Here is a tiny trained network, its code and every weight. The questions are about switching its units off for an input and a class, where a switched-off unit gives its printed mean instead of its output.

import numpy as np


def w(rows, s, z=0):
    codes = np.array(rows[::2]) - 128.0
    scale = np.full(codes.shape[1], s)
    scale[-1] = z or s
    return codes * scale


def f(y):
    return y / 2 * (1 + np.tanh(0.7978845608 * (y + 0.044715 * y**3)))


def log_softmax(a):
    a = a - a.max(-1, keepdims=True)
    return a - np.log(np.exp(a).sum(-1, keepdims=True))


def net(x, mask):
    res = np.array(x, float).reshape(1, 8) / 4 @ E
    y = f(res @ A[0][:, :-1].T + A[0][:, -1])
    res = res + np.where(mask, y, B[0][:, -1]) @ B[0][:, :-1]
    return log_softmax(res[-1] @ U[:, :-1].T + U[:, -1])


A, B = {}, {}
E = w([
[20,63,15,225,110,152,43,129,119,137,220,151],'x0',
[204,124,141,119,113,102,29,189,58,39,206,113],'x1',
[109,176,178,135,179,178,20,121,212,149,217,202],'x2',
[132,145,180,179,138,226,122,204,150,171,116,94],'x3',
[177,3,210,94,109,172,148,178,193,30,112,219],'x4',
[19,137,149,76,107,131,166,134,234,198,155,108],'x5',
[191,146,89,166,200,137,106,119,99,103,90,212],'x6',
[110,150,165,35,181,120,102,146,153,112,148,106],'x7',
],0.0047)
A[0] = w([
[206,61,132,146,116,152,170,125,112,92,77,183,219],'n0',
[144,177,120,89,169,122,182,111,121,178,11,92,211],'n1',
[176,124,93,115,97,91,124,138,72,92,136,74,90],'n2',
[209,140,217,131,125,192,85,206,145,97,120,110,252],'n3',
[40,164,90,178,110,145,111,118,144,254,195,86,215],'n4',
[201,125,123,94,95,46,134,163,31,66,142,54,137],'n5',
[135,105,68,233,152,145,9,133,92,96,182,169,185],'n6',
],0.0051,0.0043)
B[0] = w([
[154,142,81,157,131,60,183,180,115,90,56,81,228],'n0',
[206,200,127,179,169,60,172,175,81,84,63,79,227],'n1',
[99,121,72,98,82,164,59,79,105,92,165,117,148],'n2',
[198,143,186,120,253,106,166,209,155,134,146,113,249],'n3',
[149,162,62,171,138,85,195,190,116,45,79,24,253],'n4',
[113,122,60,82,98,122,81,125,113,39,147,96,202],'n5',
[241,217,128,171,185,57,192,170,77,103,91,71,233],'n6',
],0.0072,0.0053)
U = w([
[52,17,100,180,33,149,166,104,147,164,81,145,88],'0',
[65,95,100,69,77,130,43,119,151,84,191,106,160],'1',
[205,203,121,187,180,74,219,193,107,105,76,74,217],'2',
[65,137,152,131,116,199,70,106,135,224,171,134,4],'3',
[107,165,135,122,149,130,70,2,139,214,143,217,77],'4',
[147,146,95,161,81,123,59,38,67,130,125,131,18],'5',
[149,91,192,80,170,156,70,141,171,168,213,211,109],'6',
],0.007,0.0034)

Each question gives the input, the list of numbers given to net, and the class t.
The units are the neurons (one row each of A and B). Each row of codes is followed by its name. A weight is (code - 128) times the scale printed after its matrix; where a second scale follows, it is the last column's (A, B and U).
mask holds one flag per neuron, in row order. A switched-off neuron (its flag False) gives its mean, the last column of its row in B, instead of its output. The means were averaged over made-up inputs and are rounded, as every weight is.
A unit's drop is (log p(t) with every unit on - log p(t) with that unit switched off) / (log p(t) with every unit on - log p(t) with every unit switched off).
The circuit of an input: a set's keep is (log p(t) with only the set's units on - log p(t) with every unit switched off) / (log p(t) with every unit on - log p(t) with every unit switched off). Starting from all 7 units, units are removed one at a time, each time the one whose removal leaves the highest keep (on an exact tie, the one counted first), for as long as the keep stays at least 0.8.
units of the circuit, in order: the units of the circuit, biggest drop first
unit that matters most: the unit with the biggest drop
k most important neurons: the k neurons with the biggest drops, biggest first
drop when u is switched off: that unit's drop, to one decimal
input [-7,-2,6,-8,2,4,2,-2], class 4: units of the circuit, in order : n4; n6
input [6,-7,1,4,8,-1,-3,3], class 0: unit that matters most : n1
input [6,5,-5,-8,-1,-2,8,1], class 5: 2 most important neurons : n3; n4
input [3,-3,-4,0,5,8,1,-5], class 0: units of the circuit, in order : n6; n3
input [2,0,-1,2,8,3,-6,-2], class 0: 3 most important neurons : n6; n1; n4
input [8,-7,-8,-7,6,3,6,3], class 0: units of the circuit, in order : n3; n6
input [1,-7,7,-5,7,-6,-5,-1], class 0: units of the circuit, in order : n1; n6
input [5,-7,-4,2,7,6,7,-7], class 0: units of the circuit, in order : n3; n6
input [-2,4,4,8,6,-2,-5,3], class 6: units of the circuit, in order : n4; n1
input [-3,-3,5,-6,1,-1,0,2], class 4: 2 most important neurons : n4; n6
input [1,-6,5,-8,8,6,7,4], class 6: drop when n4 is switched off : 0.2
input [-4,8,6,-7,-2,5,-6,3], class 1: drop when n6 is switched off : 0.1
input [3,5,3,0,4,5,-1,8], class 6: drop when n6 is switched off : 0.0
input [0,6,-1,1,6,0,-7,6], class 6: unit that matters most : n4
